[ 18   7   3  -8   2  -1  -2  -6  13   1 -13   3  -2  -5   2   7  -2 -11
  16  10   2]  novod
[  8  -3   7  21   4  -3  -5  14  11 -11   9  -3   5  -2  11   0   7  -4
  -3   7   2]  nuko
[-50 -17 -43 -55  19  26   7  24 -23 -14 -50 -13 -17 -42 -23 -45  17 -54
 -31  10   9]  nulu
[ 0 -1 -8 -9 -1  8  1 -5 -1  0 -6 -3  2  1 -6  1  1 -6  4  5 -4]  dez
[-44  -4 -26 -35 -24  43  31 -21 -39  34  23  30  15  20 -45   8 -10  28
 -31 -35  23]  favik
[-31  -6  34  38  -9 -50  -8  24 -20   5  33  23 -20 -16  20  -9 -19  38
 -47 -53  24]  movi
find: [-31  -6  34  38  -9 -50  -8  24 -20   5  33  23 -20 -16  20  -9 -19  38
 -47 -53  24]	movi
find: [  8  -3   7  21   4  -3  -5  14  11 -11   9  -3   5  -2  11   0   7  -4
  -3   7   2]	nuko
find: [-44  -4 -26 -35 -24  43  31 -21 -39  34  23  30  15  20 -45   8 -10  28
 -31 -35  23]	favik

[-12 -28 -19   5 -32   5   9   5  38   5  42 -31   5]  gan
[ 22  34 -13   8  28 -59 -13 -35   6  -9 -51 -59 -15]  nulu
[ -1 -29   6   6 -29   1  -1 -29   6  18   0   6  15]  giboz
dup gan: 	[5]
find: [ -1 -29   6   6 -29   1  -1 -29   6  18   0   6  15]	giboz
find: [ 22  34 -13   8  28 -59 -13 -35   6  -9 -51 -59 -15]	nulu
find: [-12 -28 -19   5 -32   5   9   5  38   5  42 -31   5]	gan

[-56   7  -5   0 -13   0  14  -3 -12   0  -8  -2 -13   0  -4  -6   1  -9
 -14   2  -4  -4   4  -8   0] = Mifef
[-56   7  -5   3 -13   3  14  -3 -12   0  -8  -2 -19  -3  -4 -20  11   3
 -20   8   6   8  -2  -5 -23] = nuko
[-56   7  -4   3 -13   3  14  -3 -12   0  -8  -2 -19   0  -4  -6   1  -9
   2   2  -4  -4   4  -8   5] = movi
find: [-56   7  -4   3 -13   3  14  -3 -12   0  -8  -2 -19   0  -4  -6   1  -9
   2   2  -4  -4   4  -8   5]	movi
find: [-56   7  -5   0 -13   0  14  -3 -12   0  -8  -2 -13   0  -4  -6   1  -9
 -14   2  -4  -4   4  -8   0]	Mifef
find: [-56   7  -5   3 -13   3  14  -3 -12   0  -8  -2 -19  -3  -4 -20  11   3
 -20   8   6   8  -2  -5 -23]	nuko

[ -8 -11 -12 -11  -9  -5  -1   2   5 -13   6   5   2  -3 -36  -8 -13 -16
 -17 -13 -15 -10  -3 -46   4 -36  18  22  23 -17  22  16] : Mifef
[ -8   1  -6   4   5  -4 -15 -14   1  -1  20  22   9  -8   1   9  -2  11
  14 -13   6  -8  -9 -46  -9   1  -8  -9   9  14   1   6] : movi
[ -8 -12 -10  -3 -46   6   2  -6 -14 -21 -17 -10   3 -46  44  22  20   9
  -3 -13 -11 -11  -4 -46   6  13  44   8   1  -3  -6  -9] : zama
find: [ -8   1  -6   4   5  -4 -15 -14   1  -1  20  22   9  -8   1   9  -2  11
  14 -13   6  -8  -9 -46  -9   1  -8  -9   9  14   1   6]	movi
find: [ -8 -12 -10  -3 -46   6   2  -6 -14 -21 -17 -10   3 -46  44  22  20   9
  -3 -13 -11 -11  -4 -46   6  13  44   8   1  -3  -6  -9]	zama

[-18  28 -20  -6  -1   6 -15   8  -2 -17   7  38  15  24  16 -23  19  -3
  -9 -27  -5  -9   8 -39  12  28 -12 -22 -35  -6  43  -3  29   3 -39   0
 -13   0 -10  -4  13 -25   9 -10 -26] : dez
[ -5  15 -23  17  -3  20  27 -17   2   0  15   5  10  15  23 -27  37   2
  -5  -9  -7 -24 -23   4 -14  24 -17   6   4  -9 -29 -35  21 -31 -50  -4
  -2  22 -38  -8 -10 -10  -5  12 -20] : novod
[-22  14  -1  15 -28  24  -8 -30  41  -8  15  20 -24 -22  13  19 -20 -12
  10 -35 -31  -9  -8  13   0  -7 -13 -58 -14  -3 -23 -19   0  11   9   9
  11  -4 -19  -1  11   2 -24 -21 -21] : zem
[ 16   3   8   5 -36   5 -19  23 -10  32  29  34 -10 -29  11  22  -9 -13
   0  -7  30  -3  -7   8   7   8   0  -9 -25  -9  35   1  -7  44 -24  15
   3  -2   8   2  23   7  11 -50  12] : Mifef
[ 14  38  -3  -4 -46 -12 -10  -4  13 -19 -21  27  -4 -16 -16  11 -18 -21
  -7   1  17  17   0  12  39 -21 -13 -19 -32  16  14 -37 -27  10 -10  -3
   7 -18 -20 -32  -6   5 -10 -18  -8] : favik
[ 16  11 -29  16  24 -10 -15 -14  -9 -16  16  -1  15   9   7  -9  -2 -18
  20 -44 -18 -21 -11  35  17 -21 -12 -18  -2  24   6 -49 -33 -20 -12  -9
  26   7 -17 -20   6   5  23   8 -21] : tuk
find: [ -5  15 -23  17  -3  20  27 -17   2   0  15   5  10  15  23 -27  37   2
  -5  -9  -7 -24 -23   4 -14  24 -17   6   4  -9 -29 -35  21 -31 -50  -4
  -2  22 -38  -8 -10 -10  -5  12 -20]	novod
find: [-18  28 -20  -6  -1   6 -15   8  -2 -17   7  38  15  24  16 -23  19  -3
  -9 -27  -5  -9   8 -39  12  28 -12 -22 -35  -6  43  -3  29   3 -39   0
 -13   0 -10  -4  13 -25   9 -10 -26]	dez
find: [ 14  38  -3  -4 -46 -12 -10  -4  13 -19 -21  27  -4 -16 -16  11 -18 -21
  -7   1  17  17   0  12  39 -21 -13 -19 -32  16  14 -37 -27  10 -10  -3
   7 -18 -20 -32  -6   5 -10 -18  -8]	favik
find: [-22  14  -1  15 -28  24  -8 -30  41  -8  15  20 -24 -22  13  19 -20 -12
  10 -35 -31  -9  -8  13   0  -7 -13 -58 -14  -3 -23 -19   0  11   9   9
  11  -4 -19  -1  11   2 -24 -21 -21]	zem
find: [ 16   3   8   5 -36   5 -19  23 -10  32  29  34 -10 -29  11  22  -9 -13
   0  -7  30  -3  -7   8   7   8   0  -9 -25  -9  35   1  -7  44 -24  15
   3  -2   8   2  23   7  11 -50  12]	Mifef

[  8  -6  -2 -22  -6 -20  10  10  10  13   8 -13 -30 -19  -9 -15  -1 -15
  -5 -24  19   3  -2  20 -12  -3  -4   4] : giboz
[ 13  19   5 -26  20  -5  10  26 -23  22  -3 -20 -21 -23 -10  -5  -6 -19
 -31 -25   0   8   8   4  21  -2  -3 -10] : favik
[  1 -15   6 -18  -2  -1 -17  -4 -12  24  10  20   7   3   9 -28   3 -13
 -20 -29 -12  -1  -5  -2  15 -10  32 -14] : novod
[ 19 -20  -3 -25  22  12   6  20 -10  39  26  11  -7 -15  -1 -32 -12 -12
 -11 -45  -2  -3 -12  -4  18 -21  26   7] : Mifef
[  4  20 -21 -17  -3   9   5  27  -4  15  26   1   1  -8   9  -3  -6 -12
 -23 -38   0   5  -6  27  30   4  22   0] : nulu
find: [  8  -6  -2 -22  -6 -20  10  10  10  13   8 -13 -30 -19  -9 -15  -1 -15
  -5 -24  19   3  -2  20 -12  -3  -4   4]	giboz
find: [  1 -15   6 -18  -2  -1 -17  -4 -12  24  10  20   7   3   9 -28   3 -13
 -20 -29 -12  -1  -5  -2  15 -10  32 -14]	novod

[  1 -43  27 -45]  zem
[-17 -35  -3 -40]  movi
[ 15  15  15 -22]  Mifef
dup Mifef: 	[15]
find: [  1 -43  27 -45]	zem
find: [ 15  15  15 -22]	Mifef

[-11 -12 -45 -12 -11] : nuko
[-51 -17 -17 -17 -17] : gan
[24 24 24 24 -4] : nulu
dup nulu: 	[24]
dup gan: 	[-17]
find: [24 24 24 24 -4]	nulu
find: [-11 -12 -45 -12 -11]	nuko
find: [-51 -17 -17 -17 -17]	gan

[ -8 -13 -20   0  -3  -3]  nuko
[ -8 -25 -51  -5  19  19]  nulu
[ 36 -20 -44 -10 -16  36]  zem
[-25 -25 -51 -25 -25  19]  Mifef
dup Mifef: 	[-25]
dup zem: 	[36]
dup nuko: 	[-3]

[ 8  8 45  8  8]  giboz
[ -2   3  -2  -2 -11]  dez
[ 6 -2 33  1  8]  zama
[ 9 -3  1  1 12]  nulu
[ -5   2 -27  -1  -7]  movi
dup giboz: 	[8]
dup nulu: 	[1]
dup dez: 	[-2]
find: [ -2   3  -2  -2 -11]	dez

[ 2  2  2 13  2] = nulu
[  2  63  17 -10 -20] = dez
[ 13  39  11  25 -22] = Mifef
[  9 -15 -36   9 -27] = novod
[  3  14 -31 -31 -26] = nuko
[ 15   5 -24 -31 -22] = movi
[ 15 -13 -28  -4 -27] = favik
[  9  56  15  25 -20] = zama
[-10 -15 -36  -2 -19] = tuk
[ -7  63  17  -9 -17] = giboz
[-11  21 -33 -22 -25] = gan
dup novod: 	[9]
dup nulu: 	[2]
find: [ 15   5 -24 -31 -22]	movi

[-14   4 -13  -7   1   3  -9  28  22   6   3  17   7 -11   7  -6  -2  -9
 -18  -2   9 -35   7   0  -1  14 -12   8  13  11  -5 -22 -18  19  -5   3
   7   3  -1  -5 -12   5  22  -1 -10 -11  -9  22  -7  -2 -20  15  -9  -5
   6   0 -34 -16   5  -3   1  13   1   5] : novod
[ 23  15 -10  -1   5   5  23 -18  -9  -2  14 -16   9  12   9  -3  17   4
   5 -30 -11  -5  -5   2   8 -13  25  -7 -31   8   6  22  17  -7  -6  -4
  10  -8 -13   9  -9 -11  14 -10   3  10  -7  -5  -8  -8  23  24   7  -8
 -19   2   3  16  -4 -11   5  18  -7   1] : gan
[-15   6  -2 -23   0   3 -11  25  19  -1  12 -11   5 -19  -2 -11  -3   4
 -25   1   0 -10 -11  -7   3  24  13  -4  -4   8   6 -12   2  12  -7  11
   6   6  -4 -16 -20   2  10  -1   0  -8 -20  19 -14 -17  -9  26  -8  -5
  -7  -2   3  -7  -8  -7 -14  12   0  24] : dez
[ -9  -2   0   6  11  11  -5  16   9  14 -24  -7   8  -2   9   5  -1  -6
 -11  11   1 -20  15  10   5  -4 -33  -7 -12  16  -4 -12 -17   8  -6 -21
   6  26  -9  -4 -10   7   2 -11 -16  -9 -16  -1 -13 -13   9  30  -7 -13
  16   1 -13 -16  -7   5  -5  25  14   7] : nulu
[ -1 -27 -13   1  15  17  18   8 -13  -8   4  -7  12   5   1 -14  -2 -14
   6  -2  10 -17   0   2  10 -37 -12 -12 -13  25  -8  -6  -7  14  -6 -15
  17  -7 -19   9  24  -1   4  -2   2   9 -19 -10  -5  -9  25  18   1 -12
   1  -8  -4  -3  11  -9   5  26  -6   9] : giboz
[ 23  16 -23  -1  -2 -13  -3 -18   2  -4  23 -11  -5   9   4   8   5  -6
  -2 -14  -5 -10 -14  -6  -3  -1  23   8 -16   9  11  11  14 -11  -5  21
   6 -16  -3   4 -23  -4  16  -7  20   4 -10  17  11  -3   5  19   0   7
 -21   3  10  27  -2  -7  -4  18 -11  -2] : movi
[  4  11   8   7   2  11   8 -11   4   7   9 -10  16 -15  11  -6  17  -4
 -16 -20  -5  -8   6   3  26  -4  11  -5 -20   6  15   3  12   3 -11 -13
   4  22  -6   0 -28   7  10  -4 -15  -7   5  -2  -2   5   6  35  11  -5
 -16  -4   9 -13 -10  -4  -1  30  -1   7] : zem
[ 20  10 -22   7   3   1  22 -22  -5   8  12 -14   8  15  11   2 -22 -22
 -12 -19  -5 -11   1   1  13 -21  12  10 -27  -5   4  12  15 -16  -6  -3
   9   6 -16  15 -10  -1   8   3  -5  16  -8  -5  -9  -5  19  24  13 -13
 -17  14   7   3  -9  -5   4  33 -10  10] : nuko
[  6   9   4   4   0   3   0 -15   0  12  10 -11  12 -14   8  -1  26   3
 -11 -43  -8 -13  -9   7  23  -3  12   8 -21   9  15  10  10   6 -20 -12
  -1  18 -17   1 -18   4   2  -3 -10   3  -2 -10 -10 -13  11  45   3 -14
 -15  13   6 -18 -10  -5 -10  24  11   6] : favik
[ -6  11  11  -1 -18  -4  -8  -4  15  12  15 -16 -19 -17   4  18   9   8
  -7 -10  -5 -10 -13  -1   6   8   9  16 -16   4  23 -17   2   2  -8   5
   2   7  18  -3 -29  -4  26   1   9 -10   7  12   8  -8  -2  26   5  11
  -3   3   2 -10  -9  -4  -8  10   4   4] : Mifef
[ -3   7  20   5   5   9   9  -6  14  16   4  -9   3  -7  19   1   8  -3
 -15 -20 -26 -14   8  20  12  -4 -22  -1 -14   9   4  -7  -6   5   1 -24
   3  22 -16   8 -17   5   6 -12 -15  -7   9  -7   0   4   4  34   6  -2
  19   1  -5 -17  11 -10  -9  13  13 -10] : zama
[-14  -6   5   2   9  14   0  13 -11   8 -11 -11  19  -8   8 -13   6  -3
 -16  -3  -2 -19  17   8  11  -3 -17   0 -14  12  -8 -13 -11  19  -5 -17
   2   8 -14   1  -4  28 -11 -10 -21  -5 -15  -8 -12 -10 -11  24  -2 -16
  10   2  -2 -19   4  -2 -11  18  12 -11] : tuk
find: [-14  -6   5   2   9  14   0  13 -11   8 -11 -11  19  -8   8 -13   6  -3
 -16  -3  -2 -19  17   8  11  -3 -17   0 -14  12  -8 -13 -11  19  -5 -17
   2   8 -14   1  -4  28 -11 -10 -21  -5 -15  -8 -12 -10 -11  24  -2 -16
  10   2  -2 -19   4  -2 -11  18  12 -11]	tuk
find: [ 20  10 -22   7   3   1  22 -22  -5   8  12 -14   8  15  11   2 -22 -22
 -12 -19  -5 -11   1   1  13 -21  12  10 -27  -5   4  12  15 -16  -6  -3
   9   6 -16  15 -10  -1   8   3  -5  16  -8  -5  -9  -5  19  24  13 -13
 -17  14   7   3  -9  -5   4  33 -10  10]	nuko
find: [  6   9   4   4   0   3   0 -15   0  12  10 -11  12 -14   8  -1  26   3
 -11 -43  -8 -13  -9   7  23  -3  12   8 -21   9  15  10  10   6 -20 -12
  -1  18 -17   1 -18   4   2  -3 -10   3  -2 -10 -10 -13  11  45   3 -14
 -15  13   6 -18 -10  -5 -10  24  11   6]	favik
find: [ 23  15 -10  -1   5   5  23 -18  -9  -2  14 -16   9  12   9  -3  17   4
   5 -30 -11  -5  -5   2   8 -13  25  -7 -31   8   6  22  17  -7  -6  -4
  10  -8 -13   9  -9 -11  14 -10   3  10  -7  -5  -8  -8  23  24   7  -8
 -19   2   3  16  -4 -11   5  18  -7   1]	gan
find: [-15   6  -2 -23   0   3 -11  25  19  -1  12 -11   5 -19  -2 -11  -3   4
 -25   1   0 -10 -11  -7   3  24  13  -4  -4   8   6 -12   2  12  -7  11
   6   6  -4 -16 -20   2  10  -1   0  -8 -20  19 -14 -17  -9  26  -8  -5
  -7  -2   3  -7  -8  -7 -14  12   0  24]	dez
find: [ -6  11  11  -1 -18  -4  -8  -4  15  12  15 -16 -19 -17   4  18   9   8
  -7 -10  -5 -10 -13  -1   6   8   9  16 -16   4  23 -17   2   2  -8   5
   2   7  18  -3 -29  -4  26   1   9 -10   7  12   8  -8  -2  26   5  11
  -3   3   2 -10  -9  -4  -8  10   4   4]	Mifef

[ 28  18 -15 -51  17 -29  23 -11   9 -27 -23  35  30 -21  22  16  29  52
  24   0  -9   3 -13  43 -28   6  39  30 -12  55  25  20  16 -48   9  18
  19  -4   2  15 -26 -29  20  -4] -> Mifef
[ -8 -17  -9 -28 -16  32   6  23  16  -3  20 -19  42  14 -43  11 -43 -49
  45 -15  28  56  45  -9   1 -15  32  -7  28 -28  32  10   4   3 -41 -25
  17  12   1   0   1  -3 -12  22] -> zem
[  6  36   6  -8  17  24  15   7   5  35   9  21  -3  14  40 -15   9  21
  29  -2   4 -34  -8  27 -30 -23   8 -20 -26  59 -17 -41  13 -31  13  28
 -39  -8 -54 -19 -27 -17   4  11] -> movi
[-15  -4   2  26  18  36  24  -7 -10  -9   3  -9 -10  14   7  -3  -3  38
   7 -10  -3 -14 -23  43  -6  13 -30   3  -3 -41 -27  -3 -19 -30   8 -25
 -30 -27  25  -9  30   6  27  24] -> nuko
find: [-15  -4   2  26  18  36  24  -7 -10  -9   3  -9 -10  14   7  -3  -3  38
   7 -10  -3 -14 -23  43  -6  13 -30   3  -3 -41 -27  -3 -19 -30   8 -25
 -30 -27  25  -9  30   6  27  24]	nuko
find: [ -8 -17  -9 -28 -16  32   6  23  16  -3  20 -19  42  14 -43  11 -43 -49
  45 -15  28  56  45  -9   1 -15  32  -7  28 -28  32  10   4   3 -41 -25
  17  12   1   0   1  -3 -12  22]	zem
find: [  6  36   6  -8  17  24  15   7   5  35   9  21  -3  14  40 -15   9  21
  29  -2   4 -34  -8  27 -30 -23   8 -20 -26  59 -17 -41  13 -31  13  28
 -39  -8 -54 -19 -27 -17   4  11]	movi
find: [ 28  18 -15 -51  17 -29  23 -11   9 -27 -23  35  30 -21  22  16  29  52
  24   0  -9   3 -13  43 -28   6  39  30 -12  55  25  20  16 -48   9  18
  19  -4   2  15 -26 -29  20  -4]	Mifef

[ 37 -63  -9   8  -9] : dez
[  7 -47 -22  61   4] : Mifef
[  0   0 -12  -1   0] : nuko
dup nuko: 	[0]
dup dez: 	[-9]
find: [  7 -47 -22  61   4]	Mifef

[ -3  13 -33 -33 -14 -14 -14] = favik
[ 14 -22  20   0   7   1   1] = zama
[-22 -22  20   1   7  20 -22] = Mifef
dup zama: 	[1]
find: [ 14 -22  20   0   7   1   1]	zama
find: [ -3  13 -33 -33 -14 -14 -14]	favik
find: [-22 -22  20   1   7  20 -22]	Mifef

[  2   4  -4  11   3   1  -6   2 -37  -3 -14  -2  18  10 -15  14   6   8
  -1   9] : Mifef
[ 18   0  12  -7  -4   8 -17 -17   8   5  -1  -8  -3  12  -3  10  -3 -13
   1  -7] : favik
[ 13 -10   4 -28  12 -38   7  16 -17  -3 -20   0   1 -19  27  -3   7  14
  13   0] : dez
[-17  -1 -15  -8  10 -14  16  -7  -8 -15 -13   3   2 -13 -18  -4  15  11
   5  -7] : zama
[ 19  -2   5   4   1  -3   7   1 -16   9 -22  -4  -9  17  -2 -26   3  -2
   1   4] : nuko
[-21   6  -3  14 -11  17 -15  -8   7  -7  12  11  13  14 -15   9  11   0
 -13  11] : gan
[  2   4  -4  11   3   1  -6   2 -37  -3 -14   5  18  10 -15  14   6   8
  -1   9] : giboz
[ 10   3  11  -8   1  26 -15  -1  18   6  19  -7  13  -6   1  33   2  -3
  -2   8] : nulu
[-17  -1 -15  -8  10 -14  16  -7  -8 -15 -13   3   2 -13 -18  -4  15  15
  -5   1] : zem
[-18   0   3  -6   6  19   3   6  -3  -9   7   1  18  21   7  18 -17  -3
   2  15] : novod
[  7   2  12  -8  -3  -1 -12  -7   7  21   8   2   6 -10  21 -10  -7  11
  11  11] : tuk
dup giboz: 	[2]
dup nulu: 	[1]
find: [-17  -1 -15  -8  10 -14  16  -7  -8 -15 -13   3   2 -13 -18  -4  15  11
   5  -7]	zama
find: [  2   4  -4  11   3   1  -6   2 -37  -3 -14   5  18  10 -15  14   6   8
  -1   9]	giboz

[ 29  -5  -3   9  -5 -12   0  -6  -8   1  -5  -5 -35 -12 -12   4  22   3
  -1  -8   6   5  15  -8  -6  -7 -12  -5  19   1  -3  15  -5  -5  -2  -2
   5  -2   3   8  -3  27  15  -2  -2 -20  -3  -5   1   6  11  -4  10  -1
  -4  -7  -8   4] -> giboz
[-26  -1   1  -5  -5  -1  -4 -12  -8   2  -1  11 -14  11   3 -14   4  -5
  -5   0  -3  -5   2  -6  -5  -6 -10 -25  19 -18   9  -4   1  -5   1  -5
  -4   0   3   6  12  -1   6  -2  -5   5   1  -9   3   4   1  -9  20   3
   0   1  -5   0] -> nuko
[ 29   0  -3   9  -5 -12   0  -6  -8 -14  -5  -5 -35 -12 -12   4  22   3
  -1  -8   6   5  15  -8  -6  -7 -12   6  19   1  -3  15   5  -6  -2  -2
   5  -2   3   8  -3  27  15  -2   3  17  12  -2  -7   7 -10   8 -10  -4
  -5   5  -2  -2] -> nulu
find: [ 29  -5  -3   9  -5 -12   0  -6  -8   1  -5  -5 -35 -12 -12   4  22   3
  -1  -8   6   5  15  -8  -6  -7 -12  -5  19   1  -3  15  -5  -5  -2  -2
   5  -2   3   8  -3  27  15  -2  -2 -20  -3  -5   1   6  11  -4  10  -1
  -4  -7  -8   4]	giboz
find: [-26  -1   1  -5  -5  -1  -4 -12  -8   2  -1  11 -14  11   3 -14   4  -5
  -5   0  -3  -5   2  -6  -5  -6 -10 -25  19 -18   9  -4   1  -5   1  -5
  -4   0   3   6  12  -1   6  -2  -5   5   1  -9   3   4   1  -9  20   3
   0   1  -5   0]	nuko

[-60 -60 -54 -46  -2] -> giboz
[-55   3 -29  13  24] -> nuko
[ 28  38  47 -49  41] -> zem
[-47 -56 -34 -10 -27] -> movi
[-39 -36   7 -15  40] -> Mifef
[ -9 -40  -9 -40  38] -> zama
[ 11 -57  41  55 -50] -> nulu
dup giboz: 	[-60]
find: [ 28  38  47 -49  41]	zem
find: [-47 -56 -34 -10 -27]	movi

